Below is a small trained network, with its code and all its weights. Each question gives an input and a class and asks what happens when units are switched off, that is, made to give their printed mean instead of their output.

import numpy as np


def w(rows, s, z=0):
    codes = np.array(rows[::2]) - 128.0
    scale = np.full(codes.shape[1], s)
    scale[-1] = z or s
    return codes * scale


def f(y):
    return np.maximum(y, 0)


def log_softmax(a):
    a = a - a.max(-1, keepdims=True)
    return a - np.log(np.exp(a).sum(-1, keepdims=True))


def net(x, mask):
    res = np.array(x, float).reshape(1, 3) / 4 @ E
    y = f(res @ A[0][:, :-1].T + A[0][:, -1])
    res = res + np.where(mask, y, B[0][:, -1]) @ B[0][:, :-1]
    return log_softmax(res[-1] @ U[:, :-1].T + U[:, -1])


A, B = {}, {}
E = w([
[237,211,236,86],'x0',
[20,230,176,213],'x1',
[15,109,198,2],'x2',
],0.0076)
A[0] = w([
[66,167,177,197,69],'N0',
[70,222,142,186,92],'N1',
[151,52,142,97,89],'N2',
[170,184,154,100,134],'N3',
[108,91,98,153,93],'N4',
[157,121,96,106,91],'N5',
[172,176,113,137,114],'N6',
[69,105,84,145,74],'N7',
[98,92,113,131,132],'N8',
[193,63,119,109,67],'N9',
[80,76,91,179,82],'N10',
[111,129,77,134,105],'N11',
[100,145,150,193,95],'N12',
[150,102,93,230,77],'N13',
[167,86,91,77,74],'N14',
[99,74,81,146,88],'N15',
[148,135,144,118,109],'N16',
[155,69,131,76,148],'N17',
[89,178,148,169,103],'N18',
[96,92,106,147,90],'N19',
[131,98,149,145,251],'N20',
[182,137,203,140,70],'N21',
[86,82,77,161,101],'N22',
[150,139,105,156,221],'N23',
[92,137,62,161,108],'N24',
[124,156,121,101,252],'N25',
[161,178,169,103,75],'N26',
[98,81,122,137,80],'N27',
[163,192,146,118,127],'N28',
[159,164,188,98,104],'N29',
[75,134,197,45,76],'N30',
[104,172,130,161,77],'N31',
[185,146,136,172,84],'N32',
[207,148,82,251,55],'N33',
[37,80,163,66,62],'N34',
[76,98,103,127,143],'N35',
[188,58,112,113,74],'N36',
],0.018,0.012)
B[0] = w([
[84,169,71,55,209],'N0',
[75,190,58,73,231],'N1',
[107,175,107,84,186],'N2',
[165,164,114,179,209],'N3',
[168,176,142,144,163],'N4',
[116,144,104,93,156],'N5',
[149,142,187,108,173],'N6',
[168,179,138,138,184],'N7',
[139,165,154,157,176],'N8',
[84,192,96,76,195],'N9',
[187,186,130,157,193],'N10',
[157,154,140,141,158],'N11',
[95,172,115,87,178],'N12',
[141,91,215,94,199],'N13',
[102,211,92,83,190],'N14',
[185,195,148,137,183],'N15',
[150,152,123,146,150],'N16',
[56,169,95,108,222],'N17',
[83,196,49,87,194],'N18',
[176,172,129,140,165],'N19',
[71,138,115,201,241],'N20',
[214,230,130,151,185],'N21',
[161,161,136,156,197],'N22',
[54,68,153,183,214],'N23',
[176,161,150,147,186],'N24',
[70,100,105,220,248],'N25',
[211,204,151,151,183],'N26',
[183,172,153,120,157],'N27',
[160,179,156,176,195],'N28',
[169,200,153,174,205],'N29',
[122,44,246,79,244],'N30',
[122,175,97,73,163],'N31',
[148,123,189,102,176],'N32',
[96,19,219,50,238],'N33',
[136,51,210,78,236],'N34',
[167,158,147,184,200],'N35',
[75,195,57,48,197],'N36',
],0.012,0.013)
U = w([
[107,168,79,67,170],'0',
[227,169,159,167,71],'1',
[147,88,218,76,169],'2',
[61,101,113,248,254],'3',
[153,92,67,136,73],'4',
[138,81,83,120,63],'5',
[140,92,72,106,70],'6',
],0.017,0.0088)

Each question gives the input, the list of numbers given to net, and the class t.
The units are the neurons (one row each of A and B). Each row of codes is followed by its name. A weight is (code - 128) times the scale printed after its matrix; where a second scale follows, it is the last column's (A, B and U).
mask holds one flag per neuron, in row order. A switched-off neuron (its flag False) gives its mean, the last column of its row in B, instead of its output. The means were averaged over made-up inputs and are rounded, as every weight is.
A unit's drop is (log p(t) with every unit on - log p(t) with that unit switched off) / (log p(t) with every unit on - log p(t) with every unit switched off).
most important unit: the unit with the biggest drop
top k neurons: the k neurons with the biggest drops, biggest first
drop of u: that unit's drop, to one decimal
input [-6,0,8], class 2: most important unit -> N34
input [-7,7,-7], class 0: top 3 neurons -> [N1 N0 N18]
input [-8,-5,-8], class 1: top 2 neurons -> [N10 N15]
input [0,3,3], class 3: top 2 neurons -> [N33 N36]
input [7,8,-5], class 0: top 2 neurons -> [N1 N0]
input [-4,2,-4], class 1: top 4 neurons -> [N30 N34 N10 N24]
input [-3,6,-6], class 0: top 3 neurons -> [N1 N30 N18]
input [-2,2,4], class 2: top 3 neurons -> [N34 N23 N30]
input [-6,-3,-8], class 2: top 2 neurons -> [N33 N13]
input [6,-8,1], class 0: drop of N15 -> 0.0
input [2,3,-5], class 2: drop of N33 -> 0.4
input [0,1,-4], class 2: drop of N33 -> 0.7
